Below are the code and all the weights of a small trained network. Each question names an input and a class and asks about switching units off, where a switched-off unit gives its printed mean instead of its output.

import numpy as np


def w(rows, s, z=0):
    codes = np.array(rows[::2]) - 128.0
    scale = np.full(codes.shape[1], s)
    scale[-1] = z or s
    return codes * scale


def f(y):
    return y / 2 * (1 + np.tanh(0.7978845608 * (y + 0.044715 * y**3)))


def log_softmax(a):
    a = a - a.max(-1, keepdims=True)
    return a - np.log(np.exp(a).sum(-1, keepdims=True))


def net(x, mask):
    res = np.array(x, float).reshape(1, 4) / 4 @ E
    y = f(res @ A[0][:, :-1].T + A[0][:, -1])
    res = res + np.where(mask, y, B[0][:, -1]) @ B[0][:, :-1]
    return log_softmax(res[-1] @ U[:, :-1].T + U[:, -1])


A, B = {}, {}
E = w([
[192,56,106,83],'x0',
[198,151,74,176],'x1',
[123,216,111,90],'x2',
[95,142,9,77],'x3',
],0.012)
A[0] = w([
[190,71,117,147,174],'n0',
[139,172,160,232,144],'n1',
[169,149,165,226,137],'n2',
[137,112,134,214,102],'n3',
[201,184,192,163,129],'n4',
[94,164,228,169,103],'n5',
[198,108,156,80,104],'n6',
[127,96,79,111,223],'n7',
[80,77,168,8,222],'n8',
[227,155,117,127,197],'n9',
[45,142,179,156,118],'n10',
[179,114,186,69,121],'n11',
[60,197,108,190,205],'n12',
[153,56,11,185,223],'n13',
[88,132,182,200,112],'n14',
[178,58,110,82,253],'n15',
[142,207,86,85,218],'n16',
[62,71,236,118,213],'n17',
[101,82,68,84,175],'n18',
[103,46,137,37,182],'n19',
[162,158,91,167,96],'n20',
[50,178,104,145,214],'n21',
[108,108,71,79,194],'n22',
[191,169,107,163,196],'n23',
],0.012,0.004)
B[0] = w([
[191,76,128,131,198],'n0',
[176,112,157,171,195],'n1',
[146,50,168,194,196],'n2',
[134,69,73,118,166],'n3',
[150,39,177,143,188],'n4',
[175,133,124,150,193],'n5',
[137,152,112,73,164],'n6',
[126,54,234,133,187],'n7',
[107,157,242,92,199],'n8',
[80,114,134,134,194],'n9',
[122,194,76,93,176],'n10',
[131,202,127,122,159],'n11',
[127,146,126,81,205],'n12',
[97,35,227,126,248],'n13',
[212,126,57,75,178],'n14',
[134,74,144,84,217],'n15',
[147,138,221,66,207],'n16',
[147,162,111,13,207],'n17',
[76,82,255,255,196],'n18',
[117,137,178,124,196],'n19',
[74,204,143,78,161],'n20',
[136,183,192,84,195],'n21',
[77,114,206,151,196],'n22',
[136,72,176,177,187],'n23',
],0.0067,0.013)
U = w([
[110,5,143,201,172],'0',
[90,106,54,182,2],'1',
[64,192,150,72,182],'2',
[130,116,111,187,82],'3',
[245,66,80,107,124],'4',
],0.011,0.0057)

Each question gives the input, the list of numbers given to net, and the class t.
The units are the neurons (one row each of A and B). Each row of codes is followed by its name. A weight is (code - 128) times the scale printed after its matrix; where a second scale follows, it is the last column's (A, B and U).
mask holds one flag per neuron, in row order. A switched-off neuron (its flag False) gives its mean, the last column of its row in B, instead of its output. The means were averaged over made-up inputs and are rounded, as every weight is.
A unit's drop is (log p(t) with every unit on - log p(t) with that unit switched off) / (log p(t) with every unit on - log p(t) with every unit switched off).
The circuit of an input: a set's keep is (log p(t) with only the set's units on - log p(t) with every unit switched off) / (log p(t) with every unit on - log p(t) with every unit switched off). Starting from the 12 units with the biggest drops (on a tie, the unit counted first), units are removed one at a time, each time the one whose removal leaves the highest keep (on an exact tie, the one counted first), for as long as the keep stays at least 0.8.
units of the circuit, in order: the units of the circuit, biggest drop first
top k neurons: the k neurons with the biggest drops, biggest first
drop when u is switched off: that unit's drop, to one decimal
input [1,-5,2,-7], class 2: units of the circuit, in order : (n17)
input [-3,-3,-5,5], class 2: units of the circuit, in order : (n2 n23)
input [-5,5,-4,-7], class 4: units of the circuit, in order : (n14 n13)
input [5,1,2,-5], class 4: units of the circuit, in order : (n18 n13)
input [-3,3,0,1], class 2: top 2 neurons : (n18 n0)
input [3,-7,-4,2], class 2: units of the circuit, in order : (n17 n8)
input [1,2,3,7], class 0: top 4 neurons : (n18 n17 n13 n7)
input [2,3,-8,-5], class 4: top 3 neurons : (n18 n17 n14)
input [7,0,6,4], class 0: top 2 neurons : (n18 n17)
input [2,7,8,4], class 2: top 2 neurons : (n20 n16)
input [7,-3,6,2], class 2: drop when n2 is switched off : 0.1
input [-6,6,-6,-7], class 4: drop when n13 is switched off : 0.2
